In the rows, zero is written as 128.
[101 139 109 126 133 164 116 108 162 106 129 121 122 150 140 118 151 110
 119 129 139 124 135 140 127 136 135 126 103 136 141 144] : C
[128 141 121 124 132 120 130 112 102 121 118 164 126 131 139 125 152 133
 130 116 130 122 151 119  96 104 117 125 144 106 106 130] : U
[109 122 119 109 100 143 113 114 159 116 132 137 121 155 132 103 135 101
 123 108 127 107 144 141 134 114 134 115 114 140  92 146] : R
[132  70 189 167  93 113 178 102  89  55 112 124 126 149 121 127 100 115
 154  79 143 109 111 156  95 127 122  68 107 112 116 124] : C
[106 136 122 132 114 124 127 153 156 142 139 135 129 128 121 151 108 131
 127 127  98 143 103 125 115 116 130 121 146 125 108 137] : R
[242  90  66  62 152 106  90 186  94  86  48 149 149 133 160 170 112 115
 186 101 170 158 221 108 177 219 125 172  75 133 143 162] : Y
[142 127 117  98 110 124 102 133  93 136 109 146 122 147 115 127 114 143
 130 140  92 133 167  92 144 137 139 127 128 129 112 137] : T
[ 92 121 174 116 117 152 111 143 101 105 148 117 129 117 130 172 103 126
 120 113  81 130 157 149 111 127 149 121 136 100 146  84] : G
[152 147  81 129 133 141  96 130 136 112 102 149 129 150 137 144 123 118
 112 145 173 119 120 129 131 179 128 141 138 137 137 137] : C
[122 145 153  95 100 101 111 136  66 154  87 136 124 176 122 127 105 113
 110 127  81 122 181  86 158 140 148 135 129 108 112 109] : W
[166 129 113 134 126 109 147 116  93 121 130 160 140 138 180 104 160 129
 150 139 100 134 165 115  94  99 131 124 135 124  90 145] : H
[125 135 119 109 182 132  96 140 129 138  97 116 129 130 145  89 140 125
 158 116 121 124 134 124 110 114 162 130  98 144 132 142] : Y
[136 130 116 131 157 142 112 100  88 127 129 147 116 138 156 119 161 114
 143 109 141 122 140 114 100 120 109 116 150 119 116 133] : Y
[197 205  99 151 101 122 125  68 142 106 103 145 131  86 136 114 126  95
 165 141 161 215 197 164  65 138 120 146 218 141  82 100] : U
[164 143  85 117 141 138 120 125 129 109 120 151 134 129 132 139 136 136
 111 135 181 113 128 136 138 175 128 149 144 135 116 135] : B
[165 141 100  95 191 140  84 160  83 125 133 174 155 136 124 123  94 155
  95 141 129 117 135 104 129 147 122 145 110 133 163 161] : Y
[135 140 109 113 159 130 122 128 119 123 145 153 124 131 159 146 146 136
 165 115 127 128 144 125 113 127 122 122 155 125  96 133] : A
[130 183 106  93 127 125  88 167 126 126 103 182 128 194 107 136 139 136
 165 123  79 173 122 127 112 171 170 111 183 131 107  72] : U
[ 99 136 121 103 134 141 117 115 151 122 137 113 119 156 138 102 141 108
 116  96 136 138 153 124 128 143 156 122 127 131 110 148] : J
[ 96 128 112  99 129 149 118 112 143 114 124 123 111 133 137 131 152 127
 131 112 123 117 142 118 102 121 151 126 124 138 104 160] : T
[146 155 106 107 134 117 108 124 142 120  87 141 136 135 142 148 124 123
 112 122 162 110 130 151  96 153 145 142 143 142 131 136] : M
[137 142 105 116 148 126 101 126 111 139 136 130 132 135 117  81 109 149
 118 129 102 162 149 110 126 137 153 118 129 117 104 136] : J
[178 129  88 124 125 102 121 141 120 116  98 147 142 147 150 104 137 118
 129 151 160 107 145 133 146 172 137 151 135 152 111 118] : H
[130 127 112 124 120 143 100 146 118 138 113 138 135 163 136 125 126 126
 162 154  69 157 165  93 167 143 131 122  96 106 142 126] : C
[104 126 116  97 113 132 116 116 135 117 122 113 129 143 151 122 127 106
 137 113 128 146 159 134 122 129 160 124 100 133  98 133] : W
[152 136  98 107 150 149 102 142 149 103 132 144 127 158 142 140 129  99
 137 120 161 124 122 156 164 183 139 138 142 144 121 129] : N
[116  95 153  79 127 124 130 136 110 112 151 136 116 174 133 147 141 135
 108  79 123 172 129 134 107  80 144  93  75 149 143 154] : Y
[138 129 118 135 145 130 151 103 102 119 125 148 121 129 144 120 163 142
 136 117 136 101 134 122 121 111 120 120 140 110 101 139] : B
[139 119 112  70 118 122  93 133  83  98  66 162 135 157 138 129 113 161
 116 120 135 129 169 148 101 152 177 126 109 136 117 103] : G
[154 126 129 106 132 121  86 138  99 141  96 163 143 164 144 102 118 152
 149 136 107 141 162  99 120 158 141 128 110 123 103 128] : A
[165 139 148  98  73 115 115 184 136 104  82 185 145 151 103 147 116 116
 117 132 156 142 126 131  62 141 116 147 129 152 126 140] : U
[ 79 147 142 128  95 142  85 105 162 153  97 125 149 144 138 135 120 134
 134 128 107 160 130 164  86 104 173 110 137 128 114 100] : M
[ 93 146 161 105 125 124 155 155 105 120  87 145 130 155 111 117 111 134
 118 139  88 122 130  96  67 139 136 131 138 129 152 123] : G
[116 166  88 108 191 149  93 149 121 148 111 165 158 136 135  78 120 143
 187 157  88  89 163  94 153 150 129 144 145 119 107 128] : A
[153 121 129 117 123 101 123 142  78 133  81 155 141 175 133 101 143 135
 123 132  80 114 178 103 159 133 143 139 121 110 119 121] : H
[ 97 133  97 110 174 104 127 122 176 149 122  95 110 141 175 147 149 100
 150  89 141 143 131 131 135  49 179 124  90 137 124 188] : W
[115 155 167 140 149 128 141 168 147 139 171 144 117 122 120 196 128 132
 107 121 121 133  78 133  81 102 100 133 178 135 153 139] : A
[115 138 122 132 116 131 140 122 128 118  97 135 120 166 139 126 143 113
 148 137 127 118 134 124 138 144 127 115 130 137 134 115] : C
[106 136 113  80 116 156 113 130 148 128 120 149 130 174 135  95 148 110
 146 129 110 152 151 131 142 119 144 123 111 141  91 141] : N
[154 143  87 121 127 137  90 127 138 125 103 144 119 122 140 155 132 120
 124 141 170 109 134 121 116 168 131 153 160 150 118 146] : T
[126 127 103 112 126 132 124 126 142 111 143 127 134 150 156 107 159 109
 139 122 114 136 156 137 127 120 156 129 119 132  96 136] : H
[166 152 103 108 128 118  98 139 143 124 112 140 136 138 142 114 101 104
 100 133 202 106 138 134 121 180 145 151 148 166 113 146] : J
[137 120 101 116 169 140 105 134  91 129 115 155 120 145 142 127 163 132
 156 107 117 135 134 104 113 122 113 118 132 113 127 139] : Y
[178 131 119 123 107 100 119 142  97 134 112 134 123 150 116  93 143 113
 136 142  85 144 172 117 157 124 136 134 137 122  99 106] : H
[122 141 123 105 102 135 113 149  95 126  90 166 143 164 105 128 122 151
 135 131  54 202 147 106  82 135 136 119 130 107 110 125] : W
[ 98 133 129 116 150 136 125 149 109 149 130 140 137 127 135 169 126 135
 141 119 105 159 133 104 113 100 116 127 146 114 138 135] : Y
[ 85 140 100 108 128 145 138 133 157 150 150 134 142 120 127 121 108 106
 164 142 125 151 129 120 143  77 123 123 147 122  74 154] : N
[ 85 137 115  94 121 155 100 112 147 118 121 141 130 147 135 106 133 121
 121  97 102  99 160 141 130 108 156 121 120 117  80 146] : R
[153 143  92 115 132 120  99 113 124 121 105 145 136 134 129 147 112 108
 126 122 168  88 146 145 149 153 123 134 163 125 120 123] : M
[252 133 199 147 103  82 123 154  92 135 196 152 109 164 174  94 155 103
  87 168  86 117 139 141 117  76 126 120  85 188 171 133] : H
[110 122 136 114  76 114 148 121 102 141 106 129 136 130 139 181 117 128
 115 127 105 197 182 110 122 110 114 138 124 108 121 131] : W
[167 125 100 113 143 139  88 141 106  94 106 160 140 125 139 125 101 128
 118 145 169  94 141 144 106 172 135 142 129 139 143 119] : G
[107 152 157 131 163 157 104 147 138 135 139 130 132 123 132 138 147 144
 128 128  90 160 108 166  90 101 142 121 131 155 172 100] : Y
[108 170 106 128 147 157 105 128 161 126  98 120 111 143 161 118 175 114
 110 156 144  85 117 138 117 179 145 153 123 157 152 113] : C
[122 136 116 114 130 120 133 119  90 123 102 150 131 141 156 133 139 128
 145 117 106 134 153 113  95 118 136 123 135 112  96 138] : W
[161 146 100 112 161 139  82 141 117 125 104 145 135 134 135 132 121 114
 127 128 166 128 136 127 123 168 128 149 142 145 142 132] : Y
[146 137 126 105 121 132 100 138 114 141 105 141 128 156 124  99 117 114
 147 139 101 146 154 120 159 140 141 131 129 121  94 120] : N
[136 127 140  99 112 130 114 134  92 117 124 144 126 154 108 136 108 143
 120 132  86 123 163 113 153 147 141 121 129 139 133 122] : T
[185 120  89 116 129 116  84 144 131 125 117 153 132 141 158 144 116 117
 155 136 196 121 134 127 138 197 123 141 139 149  99 121] : A
[103 130 151 135 104 159 107 129 147 129 134 129 112 122 113 134 155 137
 129 136  90 139 118 151  94  94 133 115 135 149 133 117] : T
[117 139 143 145 186 145 119 154  85 150 159 134 120 103 144 165 152 150
 123 130  78 124 111 108 110 111 102 131 148 102 168 117] : Y
[122 123 150 133 102 127 142 143 118 111 120 141 134 144 122  97 162 134
 128 135  87 124 125 155  99 112 137 119 134 139 108  94] : H
[113 137 151 135 126 129 148 132 115 136 147 129 134 123 116 157 115 142
 111 125 108 135 125 112 128 111 129 128 144  99 121 135] : B
[ 93 140 143 122 148 150 120 138 111 143 141 128 130 124 119 148 129 130
 110 122 106 148 127 113 107 113 113 131 143 116 148 129] : Y
[106 147 152 128 126 160 111 119 150 133 130 131 127 143 137 104 149 131
 123 137  96 163 116 165 102 112 149 121 127 141 119 113] : N
[ 79 136 135 121 116 152 124 142 136 142 146 125 117 115 126 168 137 133
 125 136  90 129 124  98  98 116 125 133 150 120 119 144] : T
[139 138 111 119 145 132 137 121  96 121 105 159 130 135 136 123 155 144
 154 116 119 103 149 117 125 113 131 125 148 102  88 138] : B
[104 125 148 131 126 156 107 121 115 104 130 136 132 123 129 120 125 149
 114 137 109 135 127 169  78 122 147 112 125 134 148  83] : G
[ 92 122 137 114  74 143 118 154 103 138 126 169 150 146 120 188 114 138
 125 127  80 190 138 111  85  90 112 117 143  96 104 135] : W
[133 123 116 125 121 133 139  87  85 119 106 160 137 138 163 132 150 148
 138 111 139 123 168 112 108 121 132 121 140  92  75 145] : B
[137 109 120 126  99 101 143 108 105 127 121 131 111 160 142 138 135 115
 158  89 140 175 159 121 135 125 131  93 162 118  82 121] : J
[124 136 107 113 121 118 128 119  88 128 114 151 132 134 159 156 127 130
 140 124 121 136 152 118 109 126 134 124 148 113  91 124] : W
[157 130 159 111  72 140  87 136  99 136 130 158 142 158 113 162 110 125
 126 125  97 154 184 143 177 109 142 122 137 109 109 101] : B
---
[138 126 159 128 162 163 116 133 110  93 134 112 124 138 109 138 104 126
 103 118 132  78 118 117 162 135 109 115 125 129 145  73] : L
[128  81 123 162 111 161 160 120  99 163 139 151 122 126 153 143 123 156
  83 155  43 174 127 138  72  94 116  89  82  84 148 115] : L
[ 80 171 112  98 110 142 125 102 173 167 130 166 113 175 152 181 136 148
 141 159 141 105 147 118  96 198 130 131 116  89  96 137] : V
[114 147 109 118 113 139 134 124 132  80  94 132 107 136 131 189 135  85
 119 120 195 143 125 135  77 196 134 127 137  69  92 136] : F
[133 164 133 151 136 103  94  86 143 132 123 130  79 172  90 114  92 107
 126 152 117 252 201 101 138 193 156 100 181 155 155 176] : P
[166 130 151 112 123 160  99 151 123 131 135 112 117 123 112 105 116 135
  93 103 158  69 111 119 130 141 130 127 130 132 160  72] : D
[126 150 145 141 168 119 154 116 126 149 123 125 133 149 123 121 119 124
 132 130 137 176 136 126 111 100  68 127 137 112 121 152] : S
[119 126 108 143 116 138 143 119 141 195 117 140  94 138 133 125 135 163
  51 173  80 203 164 131 120  89 120 113 111 132 129 124] : P
[103 113 133 186  93 129 119  92 122 181 158 170 101 137 139 185 133 177
 153 124 128 123 143 115 127 124 115 115 116 136 105 150] : K
[ 79 134  87 144 122 175 119 112 139 153 140 150 138 112 155 180 159 131
 122 148 185  82 133 134  77 194 149 105 125 126 113 138] : P
[145 153 166 115 151  79 155 104 163  75  80 128 154 174  93 135 121  80
 177 103 108 199 104 122 145 115 159 148 129 130 172 159] : V
[130 111 151 126 105 212 141 104 120 186 142 161 114 117 124 167  97 184
  86 163  56 124 173 100 104 138 164 108  97 109 145  97] : D
[118 133 139 120 123 175 120 109 126 136 145 131 116 141 112 164 116 158
  99 137 134  73 127 115 119 169 148 104 136 106 132  66] : P
[110 118 134  95 122 175 116 102 140 181 133 152 110 115 137 213 128 179
 103 149 160  75 195 103 101 173 130 145 114  98 119 150] : X
[133 143 152 121 152 151  98 115 141 121 130 126 121 127 112 132  93 150
 106 109 139  84 105 134 141 129 118 147 147 139 151  87] : E
[107 132 125 111 115 128  99 110 145 147 134 152 116 137 142 172 163 163
 140 129 165 111 142 129 135 165 130 139 118 131 135 142] : X
[137 137 129 148 184 120 173 117 112 132 130 122 145 124 123 122 113  91
 157 133 165 182 156 124 121 119  73 124 157 112 110 171] : S
[138 127 162 104 146 159 128 124 130 119 142 129 116 124 115 171 107 145
 107 106 143  61 104 108 111 131 140 119 154 114 139  63] : K
[124 136 137 161 150 132 183 121 124 135 136 131 158 150 144 130 112 109
 187 141 151 159 144 153 113 125  96 100 126 106  92 154] : L
[126 121 144 155 120 135 197 117  88 156 134 141 156 128 123 148 127 155
 156 131 168 139 146 156 122 132  73  98 130 107  77 163] : F
[ 95 163  82 142  95  96  83 143 173 137  85 132 106 185 150 166 156  98
 124 131 173 168 112 110  35 131 152 119 101  93 118 118] : P
[129 142 105 113 132  84  92 148 113 108  70 137 142 152 135 116 172  92
 124 161 143 168 117 153 102 105 149  63  87  99 123 155] : X
[119 118 120 150 177 113 146 102  82 200 115 137 101 135 134 147 126 140
  92 115 117 193 142  92 150  98  51 125 155 179 135 165] : S
[ 94 210 167 151 121 115 118 133 152 112  98 109 127 219 148 105 104 142
 131 122 132 166  84 158 115 114  95 109 120 148 106 128] : L
[105 131 146 149 124 151 106  93 144 175 148 156 105 125 140 169 137 160
 122 136 131  91 150 134 104 143 132 125 112 122 119 157] : K
[122 133 104 143  99  90 141 120 127 116  98 148  96 146 119 160 152 100
 135 123 173 219 145 131 104 172 117 131 138 120 116 178] : F
[141 106 119 161 144 130 169 125 111 146 139 135 156 125 121 140 107 128
 142 124 159 137 154 136 104 128  77 150 143 113  89 150] : E
[ 87 135 141 120  84 160 138 100 123 164 121 173 121 134 116 197 150 162
 146 152 175  61 147 141  92 185 128 101  97  91  87 144] : F
[146 145 153 166 183 122 176 106 122 154 124 130 146 154 121 141 130 108
 149 142 148 163 160 148 129  87  97 107 110 100  81 151] : K
[125 160 167  96 137 105 134 111 181 146 106 119 124 184 124 151  91 136
 161 103  90 150 127  85 104 116 150 180 136 111 159 124] : V
[147 131 137  97 141 121  87 148 123 113 120 112 103 122 117 111 141 135
 108 116 162  92 117 134 183 123 114 116 156 134 130  90] : X
[109 138 169 138 125 155 158  76 102  96  78 162 117 141  73 216 125 127
 107 125 157 146 143 132 171 175 118  96 137 140 100 170] : F
[132 134 181  72 140 139 114 117 123 122 131 134 120 135  95 149 119 174
 110 110 153  71 118 129 157 154 100 113 152 121 150 100] : F
[111 142 105 118 185 143 156 137  93 163 102 146 160 155 127 140 165 112
  75 164 136 112 134 133 124 154  75  78 114 123  88 140] : V
[135 128 159 107 163 147  99 127 124 138 134 131 133 133 109 138 150 160
 121 120 149  83 125 135 153 129 107 102 137 121 145  96] : X
[132 136 165  89 126 138 105 131 120 109 140 127 108 127  88 134 109 156
 103 114 166  47 109 101 158 138  91 130 153 129 146  83] : S
[ 99 125 101 162 118 147 112  80 123 166 149 161 113 128 154 176 106 144
 160 136 148  94 155 134 125 180 123 149 121 113  84 152] : E
[100 141 117 126 130 181 101  91 164 156 144 166 114 108 135 181 120 152
 118 154 165  70 155 142 100 181 139 150 107 108 133 129] : E
[140 143 157  99 140 178 104 138 124 128 133 115 121 143 125 125 114 146
  92  96 133  70  94 112 121 170 138 129 151 145 154  62] : D
[134 154 179 111 150 140 111 103 131 137 143 125 101 164 110 146 112 152
 129 111 134  61 113 122 151 138 134 124 143 124 122  69] : K
[136 116 112 197  99 178 164 153  97  60 130 143 174 121 125 102 174  89
 108 131 110 176  72 183  65 159 149  78 101  98 128 110] : D
[123 139 147 148 135 111 126 100 113 226 124 145  80 151 141 101 122 177
  77 163  58 185 163 139 157  73 100 100 120 168 111 163] : K
[124 115 111  99  45  73  79 171 113  66 101 146  91 135  91 139 104 120
 151 131 143 166 129  71 117 153 157  85 173 125 127 114] : F
[120 152 129 138 148 113 169 109 117 129 123 140 138 145 127 134 123 119
 148 141 160 178 131 139 129 120  77 111 135 113 104 160] : S
[ 92 156 151 126  96 167 123  84 167 154 134 153 117 137 119 186 102 146
 158 139 147  64 171 106 110 204 152 155 128 107 112 173] : V
[140 149  99 133 154 138 121 128 120  90 130 117 111 117 122  99 114  79
 100 125 186 131 127 158 121 213 121 146 186 143 115 132] : E
[134 137 129 158 165 121 189 109 108 152 132 124 136 136 132 129 119 108
 156 128 160 172 141 136 124 106  65 129 141  99  91 154] : S
[125 138 157 115 144 120 114 108 123 142 136 133 102 156 123 155 117 143
 144 106 142  75 117 114 164 134 122 121 159 141 100  96] : K
[142 136  92 137  99  58  91 132 123 120 100 128 132 152 135  88 178  94
  99 147 174 163 118 166 103 139 137 106  71 126 155 187] : P
[119 134 160 111 148 150 118 121 123 120 133 137 127 109  99 153 113 150
 106 111 164  87 110 101 129 132  94 120 156 149 169 121] : S
[143 140 169 115 163 153 132 132 127 120 129 112 142 151 116 120 105 125
 111 130 149  89 129 140 105 139 102 105 121 105 145 110] : L
[117 118 138 129 153 157 141  97 115 144 125 136 108 103 136 137 135 142
  69 134  86 138 116 138 137 106 100 142 112 122 151 135] : S
[106 104 109 130  63  66 107 172 106  91  91 148 144 180 103 158 224 112
 129  97 184 113  76 129  44 175 102 139  82 111 120 146] : F
[121 135 125 142  89 159 151 140 139  83 120 151 112 159 104 163 140 100
 111 140 166 137 109 139  55 196 134  91 130  85 124  92] : L
[137 132 104 137 133 109 182 134 134 132 126 140 156 140 138 136 135 106
 162 151 149 153 142 135 136 112 103 126 104  82  91 140] : V
[137 156 118 108 171 103 131 144 122 134 103 115 142 163 144 132 125 119
  73 102 151 167  93 108  94 138  86 122 147 147 170 138] : V
[109 157 145 111 142 164 135  89 175 152 111 152 125 125 116 189 109 131
 120 154 141 113 181 107 123 161 147 150 106 114 144 175] : V
[134 119 127 160 144 124 182 120 109 151 128 134 156 135 132 145 151 131
 168 138 171 163 166 154 150 114  82 117 128 109  65 170] : X
[133 142 139 111 120 125  72 135 125 115 136 131 109 158  96 123 106 154
 108 121 144  57 107 116 138 155 120 142 132 130 137  59] : E
[116 154 134 129 135 103  94 115 143  92  72 130 121 152 110 151 128  91
 117 121 111 146 120 100 164 126 154 144 104 152 152 164] : V
[106 139 119 119 102 137 135 115 160 171 129 141 102 141 168 149 110 180
  76 144  59 170 136 113 119 111 119 164 106 114 140 138] : V
